Below are the code and all the weights of a small trained network. Each question names an input and a target symbol and asks about switching units off, where a switched-off unit gives its printed mean instead of its output.

import numpy as np


def w(rows, s, z=0):
    codes = np.array(rows[::2]) - 128.0
    scale = np.full(codes.shape[1], s)
    scale[-1] = z or s
    return codes * scale


def softmax(a):
    e = np.exp(a - a.max(-1, keepdims=True))
    return e / e.sum(-1, keepdims=True)


def log_softmax(a):
    a = a - a.max(-1, keepdims=True)
    return a - np.log(np.exp(a).sum(-1, keepdims=True))


def net(x, mask):
    ids = ['Γδζθπψ'.index(c) for c in x.split()]
    T = len(ids)
    res = E[ids] + P[:T]
    u = 0
    for l in range(3):
        r = res
        for j in range(2):
            rows = slice(3 * j, 3 * j + 3)
            q, k, v = (r @ M[l][rows].T for M in (Q, K, V))
            z = softmax(np.where(np.tri(T) > 0, q @ k.T / 3**0.5, -1e9)) @ v
            o = O[l][rows]
            res = res + np.where(mask[u + j], z, o[:, -1]) @ o[:, :-1]
        u += 2
    return log_softmax(res[-1] @ U[:, :-1].T + U[:, -1])


Q, K, V, O = {}, {}, {}, {}
E = w([
[116,110,253],'Γ',
[164,101,137],'δ',
[188,47,216],'ζ',
[87,169,152],'θ',
[105,173,49],'π',
[160,87,60],'ψ',
],0.0066)
P = w([
[97,156,120],'0',
[174,11,79],'1',
[211,160,244],'2',
[18,88,153],'3',
[222,136,191],'4',
[104,18,29],'5',
[195,180,229],'6',
[69,60,77],'7',
[202,171,197],'8',
[104,35,24],'9',
[189,189,200],'10',
[78,60,91],'11',
[186,189,191],'12',
],0.011)
Q[0] = w([
[119,232,127],'L0H0',
[89,67,152],'L0H0',
[254,134,44],'L0H0',
[177,179,94],'L0H1',
[45,133,156],'L0H1',
[102,211,134],'L0H1',
],0.0076)
K[0] = w([
[203,156,200],'L0H0',
[107,74,72],'L0H0',
[1,251,192],'L0H0',
[128,182,183],'L0H1',
[187,29,102],'L0H1',
[230,124,170],'L0H1',
],0.0077)
V[0] = w([
[136,102,254],'L0H0',
[243,31,119],'L0H0',
[133,197,178],'L0H0',
[91,218,93],'L0H1',
[130,160,30],'L0H1',
[148,17,238],'L0H1',
],0.0075)
O[0] = w([
[236,180,89,188],'L0H0',
[160,11,39,234],'L0H0',
[158,184,175,88],'L0H0',
[61,180,254,41],'L0H1',
[13,47,193,70],'L0H1',
[190,143,32,253],'L0H1',
],0.0062,0.0041)
Q[1] = w([
[107,168,234],'L1H0',
[102,120,175],'L1H0',
[116,90,74],'L1H0',
[223,144,128],'L1H1',
[181,116,163],'L1H1',
[122,170,3],'L1H1',
],0.0057)
K[1] = w([
[187,110,176],'L1H0',
[216,80,149],'L1H0',
[107,168,68],'L1H0',
[254,128,181],'L1H1',
[184,168,165],'L1H1',
[215,4,47],'L1H1',
],0.0059)
V[1] = w([
[82,131,46],'L1H0',
[2,119,50],'L1H0',
[148,139,221],'L1H0',
[149,212,158],'L1H1',
[98,239,228],'L1H1',
[110,154,176],'L1H1',
],0.0068)
O[1] = w([
[107,96,208,151],'L1H0',
[70,134,214,125],'L1H0',
[124,167,48,82],'L1H0',
[143,228,86,91],'L1H1',
[104,255,81,1],'L1H1',
[84,202,87,78],'L1H1',
],0.0071,0.0077)
Q[2] = w([
[79,113,1],'L2H0',
[86,104,203],'L2H0',
[67,110,52],'L2H0',
[68,201,76],'L2H1',
[67,110,130],'L2H1',
[37,83,75],'L2H1',
],0.0098)
K[2] = w([
[195,7,136],'L2H0',
[163,153,111],'L2H0',
[203,78,137],'L2H0',
[127,60,230],'L2H1',
[183,123,117],'L2H1',
[201,106,8],'L2H1',
],0.011)
V[2] = w([
[131,30,156],'L2H0',
[34,78,254],'L2H0',
[156,36,154],'L2H0',
[88,144,134],'L2H1',
[175,120,116],'L2H1',
[204,132,107],'L2H1',
],0.0085)
O[2] = w([
[216,145,168,232],'L2H0',
[156,40,254,37],'L2H0',
[204,158,165,253],'L2H0',
[117,72,160,136],'L2H1',
[104,229,56,163],'L2H1',
[125,209,19,250],'L2H1',
],0.0059,0.0019)
U = w([
[88,130,62,122],'Γ',
[159,88,115,24],'δ',
[205,234,144,252],'ζ',
[44,81,95,165],'θ',
[56,34,152,28],'π',
[154,159,254,168],'ψ',
],0.0053,0.0023)

Each question gives the input, a string of symbols that net reads in full, and the target symbol t.
The units are the heads (3 rows each of Q, K, V and O). Each row of codes is followed by its name. A weight is (code - 128) times the scale printed after its matrix; where a second scale follows, it is the last column's (O and U).
mask holds one flag per head, layer by layer. A switched-off head (its flag False) gives its mean, the last column of its rows in O, instead of its output. The means were averaged over made-up inputs and are rounded, as every weight is.
A unit's drop is (log p(t) with every unit on - log p(t) with that unit switched off) / (log p(t) with every unit on - log p(t) with every unit switched off).
The circuit of an input: a set's keep is (log p(t) with only the set's units on - log p(t) with every unit switched off) / (log p(t) with every unit on - log p(t) with every unit switched off). Starting from all 6 units, units are removed one at a time, each time the one whose removal leaves the highest keep (on an exact tie, the one counted first), for as long as the keep stays at least 0.8.
units of the circuit, in order: the units of the circuit, biggest drop first
unit that matters most: the unit with the biggest drop
which heads matter: for each layer, one digit per head in row order, 1 if its drop is at least 0.15 and else 0, layers parted by /
drop when u is switched off: that unit's drop, to one decimal
input Γ ψ ψ ζ ψ, target Γ: units of the circuit, in order : [L1H1 L2H0 L0H0 L1H0]
input ζ δ ζ, target ζ: which heads matter : 00 / 10 / 11
input Γ ζ ζ ζ π δ π Γ δ Γ Γ, target Γ: unit that matters most : L2H0
input Γ ζ ζ ζ, target δ: units of the circuit, in order : [L1H1 L0H0 L2H0 L0H1]
input θ π π θ δ, target θ: units of the circuit, in order : [L2H0 L1H1 L0H0 L0H1]
input ζ ζ θ Γ, target δ: units of the circuit, in order : [L1H1 L0H0 L2H0 L0H1]
input Γ Γ π Γ Γ θ ζ ψ ψ Γ π, target Γ: which heads matter : 11 / 11 / 10
input θ θ π ψ Γ, target θ: units of the circuit, in order : [L1H1 L2H0 L0H0 L0H1]
input θ ζ π, target θ: which heads matter : 10 / 01 / 11
input Γ ζ ψ δ θ ζ π ψ π, target θ: which heads matter : 11 / 01 / 10
input Γ π ζ ζ ψ, target Γ: which heads matter : 10 / 01 / 10
input θ δ ζ ζ δ, target θ: units of the circuit, in order : [L1H1 L2H0 L0H0 L0H1]
input ζ Γ ψ ψ, target ζ: which heads matter : 00 / 00 / 11
input δ θ θ Γ ζ δ, target ζ: units of the circuit, in order : [L2H0 L2H1]
input Γ ζ δ δ δ Γ δ π δ, target Γ: units of the circuit, in order : [L2H0 L1H1 L0H0 L1H0]
input ψ ζ ζ θ δ δ π θ π π ζ ζ δ, target ψ: units of the circuit, in order : [L0H1 L2H0 L0H0 L1H0]
input ψ ζ ζ Γ Γ Γ θ ζ θ π ζ π ψ, target ψ: units of the circuit, in order : [L0H1 L0H0 L2H0 L1H0]
input Γ π π Γ Γ ζ ζ ψ ζ Γ ψ ζ δ, target Γ: units of the circuit, in order : [L1H1 L2H0 L0H0 L1H0]
input ψ δ Γ ψ ζ Γ π, target ψ: which heads matter : 11 / 10 / 11
input π π ζ ζ ζ ζ π ζ ψ Γ ψ, target π: unit that matters most : L1H1
input π ζ π, target π: unit that matters most : L2H0
input π Γ ζ ψ Γ ζ π, target π: drop when L1H1 is switched off : 0.9
input ψ ζ ζ ψ π π ζ Γ θ ζ θ Γ ψ, target ψ: drop when L1H0 is switched off : 0.2
input π θ δ Γ θ, target π: drop when L1H1 is switched off : 1.0
input Γ ψ ζ, target Γ: drop when L0H1 is switched off : 0.1
